Each row has a name. After each piece below comes the name of the row it's from, unless a question asks for something else. Each question is about the rows just above it.

L: [141 143 181 156 105 172 142 105 119 152 103 115 116 174 202 138 140 100
 109 116 179 137  50 127 137 122  86 107 118 147 134 156 150 124 114 151
 135  72 119 140 131 120 162 103 143 117 176]
Y: [131 140  85 100 162 103 156 179 114 152 134 119 105 150 117 141 156 119
 122 115 202 107 147 143 118 105 172 142 116 138 176 174 143 151 135 181
  50 103 137 140 109 127 116 124 120  72 137]
T: [140 138 152 124 114 142 137 137 127 156 134 109 131 172  50  85 122 103
 118 202 140 107 147 179 151 162 176 181  72 114 143 120 116 105 135 117
 141 105 116 100 174 103 119 156 143 119 150]
D: [140 138 152 124 114 142 137 149 127 156 134 109 131 172  50  85 127 103
 118 202 140 107 137 179 151 162 176 181  72 114 143 120 116 105 135 117
 141 105 116 100 174 103 122 156 143 119 150]
The next 2 entries after [141 143 181 156 105 172 142 105 119 152 103 115]: -> [116 174]
Put [150 119 143 156 119 103 174 100 116 105 141 117 135 105 116 120 143 114
  72 181 176 162 151 179 147 107 140 202 118 103 122  85  50 172 131 109
 134 156 127 137 137 142 114 124 152 138 140] back in order: which row is it? -> T
Give the next 2 entries after [118 105]. -> [172 142]
Which row holds these entries in another order? [176 117 143 103 162 120 131 140 119  72 135 151 114 124 150 156 134 147
 118 107  86 122 137 127  50 137 179 116 109 100 140 138 202 174 116 115
 103 152 119 105 142 172 105 156 181 143 141] -> L
Which row holds these entries in another order? [202 140 107 147 179 151 162 176 181  72 114 143 120 116 105 135 117 141
 105 116 100 174 103 119 156 143 119 150 140 138 152 124 114 142 137 137
 127 156 134 109 131 172  50  85 122 103 118] -> T
What are the next 2 entries after [147 179 151 162 176 181]? -> [ 72 114]
Put [ 50  72  85 100 103 103 105 105 107 109 114 115 116 116 117 118 119 119
 120 122 124 127 131 134 135 137 137 138 140 140 141 142 143 143 147 150
 151 152 156 156 162 172 174 176 179 181 202] back in order: which row is it? -> Y

G: [107 134 138 137 122 124 139  43]
F: [124 137 139 138  43 122 133 107]
M: [ 43 134 107 124 139 138 138 122]
Put [ 43 107 122 124 134 137 138 139] back in order: which row is it? -> G
Which row holds these entries in another order? [107 124 137 139 138  43 122 133] -> F
Put [124 138 134  43 139 107 137 122] back in order: which row is it? -> G
Put [ 43 107 122 124 134 138 138 139] back in order: which row is it? -> M
Which row holds these entries in another order? [ 43 139 124 122 137 138 134 107] -> G
[107 139 138 137 124  43 133 122] is which row reordered? -> F

S: [ 80 143  14 134]
A: [ 13  79 143 134]
N: [134 143  80  13]
C: [ 82 211  32  72]
J: [ 79 143 134  14]
asked: [134 143  80  13] -> N
Put [134  14 143  80] back in order: which row is it? -> S
[ 72  32 211  82] is which row reordered? -> C
Which row holds these entries in another order? [134  14  79 143] -> J
asked: [ 79 143 134  14] -> J
Which row holds these entries in another order? [134 143  79  13] -> A

ruli: [101 176  64 203 182 156  44 217]
geto: [ 95 176 108 171 113 142  71 159]
dun: [ 91  99  74 162 108 143  98 154]
fifav: [108 143 168 133  77  97 128  87]
Pekov: [116 133  96 123  56 158 140  76]
gimub: [108 143  99  92  98  74 154 162]
Pega: [128  92 128  79  97 152 224  43]
gezu: [130  96 123  56 158  97 128  99]
soza: [ 96  69 181  72  39 150 242 129]
Give the next 2 entries after [158  97]. -> [128  99]
Give the next 2 entries after [133  96 123  56 158]. -> [140  76]
Which row holds these entries in another order? [156  44 217 101 176  64 203 182] -> ruli
[ 44  64 101 156 176 182 203 217] is which row reordered? -> ruli
What are the next 2 entries after [ 99  74 162]? -> [108 143]
What are the next 2 entries after [ 74 162 108]? -> [143  98]
[143  98 154  91  99  74 162 108] is which row reordered? -> dun

zol: [205 210 166 122 178]
nisam: [205 161  33 166 121]
bibam: [210 205 166 122 177]
gazur: [205 123 210 177 166]
What are the next 2 entries after [210 205]? -> [166 122]
Put [177 210 205 166 122] back in order: which row is it? -> bibam
Put [166 205 123 210 177] back in order: which row is it? -> gazur
The next 2 entries after [205 210]: -> [166 122]
[177 122 166 205 210] is which row reordered? -> bibam
Give the next 2 entries after [205 123]. -> [210 177]

duz: [239 118 122 230 197 243]
Mal: [143 234 227 234 119 226]
lus: [234 122 116 203 193 104]
Dagas: [125 224 207 129 121 209]
bar: [207 131 220 218 117 240]
Fego: [204 104 116 234 122 193]
Bab: [212 120 135 138 237 139]
mezi: [237 141 149 235 221 123]
liri: [134 226 220 208 106 222]
[193 104 234 122 116 203] is which row reordered? -> lus
The next 2 entries after [237 141 149]: -> [235 221]
Give the next 2 entries after [237 141]. -> [149 235]
Give the next 2 entries after [207 129]. -> [121 209]
[118 122 197 230 239 243] is which row reordered? -> duz

gutoz: [115 110 139 161 136 143 141 119 125  99 127 142 113 149  95 190 152 136
 132 105  81 124 151 143 127 111 125 105]
par: [171 163 115 158 128  71 161 126 200  86 220 147 119 188  63  67 104 199
 150  92  69 151 111 142  86 174 108  80]
Vaza: [119 167 118 128 110 125 177 136 107  88 136 155 155 150 105 190 101 122
 121 121 176 128 151 142 126 104 125 131]
bunez: [119 167 118 128 110 125 177 136 107  88 136 155 155 150 105 190 101 122
 121 121 176 128 105 147  91 104  95 126]
rukiz: [147 167 103 161 110  99 177 136 164  85 209 173 155 189  73 125 101 185
 126  97 107 150 104 152  83 131  93  85]
zomug: [171 163 115 158 128  71 161 126 200  86 220 147 119 188  63  67 104 199
 150  92  69 152 111 142  86 174 108  80]
gute: [131 110 133  92 136 162 124 119 110 134 131 132 121  86 129 165 152 116
 145 131 168 137 129 129 126 124 107 189]
nor: [135 150 103 118 116 162 159 120 141 108 179 173 153 118 120 162 124 141
 144 117 149 152 115 152  83 123  90 158]
zif: [151 137 122  92 125 140 124 122 117 134 167 132 135  86 129 135 126 116
 133 131 176 148 104 129  94 131  90 189]
Which row holds these entries in another order? [123  90 158 135 150 103 118 116 162 159 120 141 108 179 173 153 118 120
 162 124 141 144 117 149 152 115 152  83] -> nor
Put [189  90 131  94 129 104 148 176 131 133 116 126 135 129  86 135 132 167
 134 117 122 124 140 125  92 122 137 151] back in order: which row is it? -> zif

bebun: [ 80 138 106  69 144 137 117  99 165 123 167 172  96 211 158  95  63 195
 145 189 124 116  43  87 162 139 166 185  96 115 102  92  94 101  85 120]
divo: [108 122 116 101 154 137 117 136 170  99 159 153 127 190 128 134  54 134
 158 136 124 101  55  74 158 149 161 175 140 126  91 132 123 116  77  78]
zagoz: [115 129 153 158 144 119 102 136 102 143 118 129 127  73 134 181  90 106
  92 159 177 120 212 145 154 117 168  64 132  82 116 117  86  96  95  62]
Zove: [132 122 137 121 144 137 118 121 124 139 149 136 127 111 132 134 102 119
 111 156 159 120  45 121 149 149 166 140 175 126 102 110  78 101 111 101]
ziba: [ 64 118 153 181 132 212 116 159 120  89 134 129 117 106  92 115 158  86
 136 119 154 129  82 102  73  90 145 117 177 102 168 120 144 101 127 143]
rofi: [115 129 153 158 144 119 102 136 102 143 118 129 127  73 134 181  90 106
  92 159 177 120 212 145 154 117 168  64 132  82 116 117  86 120  90 101]
koli: [132 122 137 121 144 113 118 121 124 139 149 136 127 111 132 134 102 119
 111 156 159 120 187 121 149 101 166 141 131 115 102 110  78 101 111 101]
What are the next 2 entries after [134  54]? -> [134 158]
Put [ 64  73  82  86  89  90  92 101 102 102 106 115 116 117 117 118 119 120
 120 127 129 129 132 134 136 143 144 145 153 154 158 159 168 177 181 212] back in order: which row is it? -> ziba
[ 64  73  82  86  90  90  92 101 102 102 106 115 116 117 117 118 119 120
 120 127 129 129 132 134 136 143 144 145 153 154 158 159 168 177 181 212] is which row reordered? -> rofi
The next 2 entries after [175 140 126]: -> [ 91 132]
Which row holds these entries in another order? [ 96 116 195 211 138  99 101  95  43 162 102 144  80 145  69 120 189 167
 185 117 172 106 158  94 139  87 123  92  96 137  85 124 115 165 166  63] -> bebun
Give the next 2 entries after [149 166 140 175 126 102 110]. -> [ 78 101]
asked: [132 122 137 121 144 113 118 121 124 139 149 136 127 111 132 134 102 119
 111 156 159 120 187 121 149 101 166 141 131 115 102 110  78 101 111 101] -> koli

vebo: [173 166 100 147  94 127  75  66 208 201 159  66 239   8]
bupe: [160 190  95  61  33 200 171 235 130  54  62  36 170 123]
golin: [171 170 200 190  96 235  54  62  61  36  33 130 160 123]
[  8  66  66  75  94 100 127 147 159 166 173 201 208 239] is which row reordered? -> vebo
Give the next 2 entries after [200 190  96 235  54]. -> [62 61]
Put [ 33  36  54  61  62  96 123 130 160 170 171 190 200 235] back in order: which row is it? -> golin

Vanul: [178  58 197  80  84  51 186  56 179 184 160 179 195  85 195  70 148 168
 163 170 216 157  75]
zis: [ 90 180  64 175 178 206  64 201  70  65  88  91  69 176  78 173 193 202
 211 211 160 197  73]
bubap: [106  77 129 187 191  71 135  70 166 142 106 181 162 188 167 177  61  86
  79  97 183  75 153]
Gora: [ 46 166  55 213 210 161  54 151  77  57  62 174  70 226  66 227 152 184
 185 171 218 165  56]
fot: [130  59 167 144 137  55 162  58 176 162 124 177 170 156 183 163  58  68
  42  62 145  55 169]
Vokil: [188 187 148  42  58 176 154 171 118 139 190  54 123  45 117  65 167 159
 139 158  58 167 128]
Purus: [178  58 197  80  84  51 186  56 179 184 160 179 195  85 195  70  54  40
  53  56  87  52 201]
fenom: [191 100 184  49  40  95 190  79 183 190 187  78 178  44 172  37  89  78
  59  83  42  92 195]
rufo: [159  58 187 118  54  58  65 117 154 188 167 123 190 167 176 129  45 148
 158 139  42 171 139]
bok: [ 60  87  89 194 219 104  92  88 121  91  71 195 124 221 121 208  84 106
 126 120 207 105 124]
zusap: [188 187 148  42 208 176 154 171 118 139 226  66 227  70 174  62 167 159
 139 158  58 167 128]
Give the next 2 entries after [ 62 174  70 226  66 227]. -> [152 184]
What are the next 2 entries after [ 57  62 174  70 226  66 227 152 184 185 171 218]? -> [165  56]
Give the next 2 entries after [ 69 176  78 173 193]. -> [202 211]
Give the next 2 entries after [170 156 183]. -> [163  58]
Put [154 171 118 139 190  54 123  45 117  65 167 159 139 158  58 167 128 188
 187 148  42  58 176] back in order: which row is it? -> Vokil

Dobet: [230 182 150  61 185  26  34]
goveb: [ 73 165 158 188  52 146 126]
vopo: [206 224 173 100 140  21  10]
dotud: [ 43 129 138 202  49 187 170]
Gil: [ 26  69  89  79 193 147 169]
keri: [ 20  74 107 201  65 234 226]
Bufuf: [ 53  40  84 159 114 228 237]
vilit: [ 26  69 102 193  74 232 226]
Tur: [123 205 169 165  76  90  69]
Zisub: [114 204 170 172  67  98  75]
Kav: [ 33 127 140 208  40 195 177]
The row with [ 26  69 102 193  74 232 226] is -> vilit
Give the next 2 entries after [ 40  84 159 114]. -> [228 237]
The next 2 entries after [107 201  65]: -> [234 226]

Kel: [ 45  73 235 184 116 182 144 151 155]
libi: [215 211  65  82 167  88 164 147 135]
befeb: [219 230  67  67 178  76 189 162 144]
sur: [187 218 116  84 180  94 212 182 162]
defar: [219 230  67  77 211  76 189  88 101]
fudo: [221 217  58  77 170  84 166 147 135]
Lovi: [ 77  24 155 214  75 199  22  67  97]
Migiv: [219 216  60  78 169  84 166 147 135]
zed: [ 76  27 158 211  77 197  28  71 100]
Give the next 2 entries after [211  77]. -> [197  28]
Put [147 135 219 216  60  78 169  84 166] back in order: which row is it? -> Migiv

mer: [232 157  55 147 155  98 159  93 207 137 111 113 139 128 137  68  66  62
  13 131 125 142 176 138 158 151 136 103 149  91 118 132 156 133 102 168
 158 108 110]
pemis: [139  78 139 118 122 137 133 172  82 142 168 154 120 122 108 157 241 143
 162 137  99 242 136 121 141 121  73 121 104 174 110 111 138 134 176 151
 168 117 110]
Doku: [163 157  97 146 146 130 146  92 152 124 110 146 132 133 143 108 108  94
  78 127 132 142 165 152 137 122 130 116 123 131 136 124 138 125 121 154
 149 137  80]
vog: [176 143 122 139 138 117 141 120 168 111 142 122  78 139 118 137 242  82
 151 154 133 110 168 134 108  73 174 110 121 136 137 121  99 104 162 172
 157 122 241]
far: [174 157  88 148 145 122 159 105 169 128 114 143 143 146 153 109  96  88
  76 129 132 160 177 152 149 125 124 114 157 121 134 138 136 130 110 146
 161 128  83]
Muvib: [154  73 121 242 118 121 174 122 137 121 137 110 136 117 162 139 104 133
 110 120 111 142 138  99 167 176 172 241 168 108 157  82 151 134  78 143
 139 141 122]
Give the next 2 entries after [151 154 133 110 168]. -> [134 108]
Which row holds these entries in another order? [133 122  82 136 176 154 122 134 174 104 118 122 121  78 241 141 143 120
  73 172 110 168 121 111 162  99 139 137 110 142 151 139 137 242 157 168
 117 138 108] -> vog
[241 122 157 172 162 104  99 121 137 136 121 110 174  73 108 134 168 110
 133 154 151  82 242 137 118 139  78 122 142 111 168 120 141 117 138 139
 122 143 176] is which row reordered? -> vog
Which row holds these entries in another order? [ 73  78  82  99 104 108 110 110 111 117 118 120 121 121 122 122 122 133
 134 136 137 137 138 139 139 141 142 143 151 154 157 162 168 168 172 174
 176 241 242] -> vog
Put [110 117 168 151 176 134 138 111 110 174 104 121  73 121 141 121 136 242
  99 137 162 143 241 157 108 122 120 154 168 142  82 172 133 137 122 118
 139  78 139] back in order: which row is it? -> pemis

ralid: [107  40 188 154 106 103]
kes: [165  91 138  98  29 117]
bitad: [165  91 136  98  29 118]
pif: [ 29 117  92 138 165  98]
zorab: [161 114 194 108  42 129]
tifel: [142 109 184  99  43  88]
Kiful: [ 93 178 103 191 120 201]
Sot: [114  42 194 162 108 129]
Put [194 114  42 129 162 108] back in order: which row is it? -> Sot
Put [117  29  98 138  91 165] back in order: which row is it? -> kes

dor: [141 159 166 169 152 164 140 156 141 185 147 169 151 157 205 143 137 143
 134 168 212 150 136 156 146 186 128 164 148 150 139 144 156 137 149 132
 151 147 200 147 130 139 138 113 160 150 137 136 163 150 158 144 139 159
 149 171 144 187 129 164 136 148]
dumu: [147 140 149 135 165 148 144 132 169 150 146 148 151 132 142 183 177 212
 159 144 141 136 150 146 156 210 107 146 140 147 119 154 135 179 140 139
 137 158 178 153 147 150 158 113 150 138 139 163 136 160 137 156 143 152
 162 181 144 151  80 147 142 152]
pino: [140 160 144 146 154 150 147 147 107 136 150 135 159 156 136 178 140 165
 149 144 148 135 159 139 144 158 169 142 119 139 152 156 142 132 146 148
 183 132 153 152 151 212 210 137 113 142 147 181 143 177 140 150 162 163
 179 147  80 150 137 151 138 146]
kupen: [135 152 169 158 150 132 136 165 137 158 107 144 140 144 152 156 137 136
 151 149 150 154 147 139 160 142 148 179 142 142 210 156 162 143 147 146
 146 150 140 113 153 150 119 135 146 144 138 181 177 139 148 140 212 147
  80 159 151 147 178 132 183 163]
[148 136 164 129 187 144 171 149 159 139 144 158 150 163 136 137 150 160
 113 138 139 130 147 200 147 151 132 149 137 156 144 139 150 148 164 128
 186 146 156 136 150 212 168 134 143 137 143 205 157 151 169 147 185 141
 156 140 164 152 169 166 159 141] is which row reordered? -> dor
What are the next 2 entries after [139 138 113 160 150 137 136 163 150 158]? -> [144 139]
Which row holds these entries in another order? [158 178 153 147 150 158 113 150 138 139 163 136 160 137 156 143 152 162
 181 144 151  80 147 142 152 147 140 149 135 165 148 144 132 169 150 146
 148 151 132 142 183 177 212 159 144 141 136 150 146 156 210 107 146 140
 147 119 154 135 179 140 139 137] -> dumu
Put [ 80 107 113 119 132 132 135 135 136 136 137 137 138 139 139 140 140 140
 141 142 142 143 144 144 144 146 146 146 147 147 147 147 148 148 149 150
 150 150 150 151 151 152 152 153 154 156 156 158 158 159 160 162 163 165
 169 177 178 179 181 183 210 212] back in order: which row is it? -> dumu
Put [ 80 107 113 119 132 132 135 135 136 136 137 137 138 139 139 140 140 140
 142 142 142 143 144 144 144 146 146 146 147 147 147 147 148 148 149 150
 150 150 150 151 151 152 152 153 154 156 156 158 158 159 160 162 163 165
 169 177 178 179 181 183 210 212] back in order: which row is it? -> kupen
Give the next 2 entries after [150 136 156 146]. -> [186 128]

guvel: [ 54 134 152  73 235 241 227 204  60]
nagen: [190 180 147  74  98  79 150 173  94]
kenud: [190 180 147  74  98  79 150 173 188]
pame: [228  45 128  33  90  57 172 209 220]
tob: [190 180 147  74  98  79 150 173  79]
renar: [141 145 105 137 101 104 104 115 132]
Dar: [197 187 157  60 104  81 161 186 190]
genek: [172 220 228  57  34 128 209  90  45]
rede: [112 131 135 113 153 153 152 148 113]
The next 2 entries after [235 241]: -> [227 204]
[220 228  45 128  33  90  57 172 209] is which row reordered? -> pame
asked: [190 180 147  74  98  79 150 173  94] -> nagen
What are the next 2 entries after [220 228]? -> [57 34]

sinal: [134 160 103 112 160  99 104 129 146 138 117 179  66 130 104 116 147 122
  86 113 116 128 128]
bebe: [138  66 129 103 104 160 116 179 122  86 104 146 128 160 147 113 130  99
 134 116 128 111 117]
Lef: [118 132 116 165 142  76 154 105 150 104 108 156 123 169 101 137 117 122
 106 104 190 119  67]
ramag: [104  96 213 127 176 208 161 165 152 190 205 106 183 108 176 109 147 143
 142 136 191 124 191]
vizu: [119 100 132 148 109  89 151 164 167 160 141  89 162  91 156  65 134 178
 110 127 131 124 130]
nuzi: [134 160 103 112 160  99 104 129 146 138 117 179  66 130 104 116 120 142
 166 107 124 115 143]
Konob: [108 150 116 142 114 103 154 171 176 145 125  83 165 111 158  77 135 186
 138 138 138 134 118]
Fas: [116 166 160 115 138 146  99 130 160 104 120 107 142 116  66 129 134 112
 143 124 179 104 103]
bod: [142 190 136 124 191 183 104 127 108 106 176 165 150  97  76 213 206 242
 113 188  33 158  89]
pere: [129 111  91 133 133 187 156 104 159 125 134  94 115 101 139 134 138  92
  97 120 114 150 136]
loza: [142 190 136 124 191 183 104 127 108 106 176 165 208 152 191 161 109 205
  95 176 147 213 143]
[143 213 147 176  95 205 109 161 191 152 208 165 176 106 108 127 104 183
 191 124 136 190 142] is which row reordered? -> loza
[143 115 124 107 166 142 120 116 104 130  66 179 117 138 146 129 104  99
 160 112 103 160 134] is which row reordered? -> nuzi
Which row holds these entries in another order? [ 66  86  99 103 104 104 112 113 116 116 117 122 128 128 129 130 134 138
 146 147 160 160 179] -> sinal
Give the next 2 entries after [127 176 208]. -> [161 165]
The next 2 entries after [107 142]: -> [116  66]

Fizi: [ 80 125  24 120]
vula: [188  94  71 109]
Lifo: [172  64 120  57]
relas: [201 178 159 166]
bil: [ 70 136  83 147]
Sug: [125 123 218 139]
visuf: [ 77 157 224 168]
zuz: [216 117 221 114]
tar: [185 122 177 115]
kob: [214 177  75 184]
Feke: [184 214 178  75]
Where do [188  94  71 109] appear? -> vula
Which row holds these entries in another order? [ 75 214 177 184] -> kob

tol: [ 97 181 132 179]
bubub: [137 167 103 179]
zer: [178 128  81 159]
lib: [106 216  88  95]
Kef: [162  92 112  95]
Mosi: [ 99 216  98 150]
zav: [135 176  99 177]
tusaf: [ 97 181 129 169]
pudab: [178 128  81 150]
kufu: [ 97 171 160 108]
kal: [ 97 181  81 148]
The row with [ 97 181  81 148] is -> kal
[ 97 132 179 181] is which row reordered? -> tol

sovu: [  9 210 194 221 243  72]
puve: [196 219 200 202  30  82]
zisu: [221  72 211 194   9 243]
zag: [125 194 164  50 220 210]
Zeluf: [ 30 202 196 200 219  81]
The next 2 entries after [210 194]: -> [221 243]
[243   9 194 211  72 221] is which row reordered? -> zisu
The next 2 entries after [194 164  50]: -> [220 210]
The next 2 entries after [196 219]: -> [200 202]
Which row holds these entries in another order? [ 30  81 196 200 202 219] -> Zeluf
[ 30 200 202  81 196 219] is which row reordered? -> Zeluf
Put [  9  72 194 210 221 243] back in order: which row is it? -> sovu

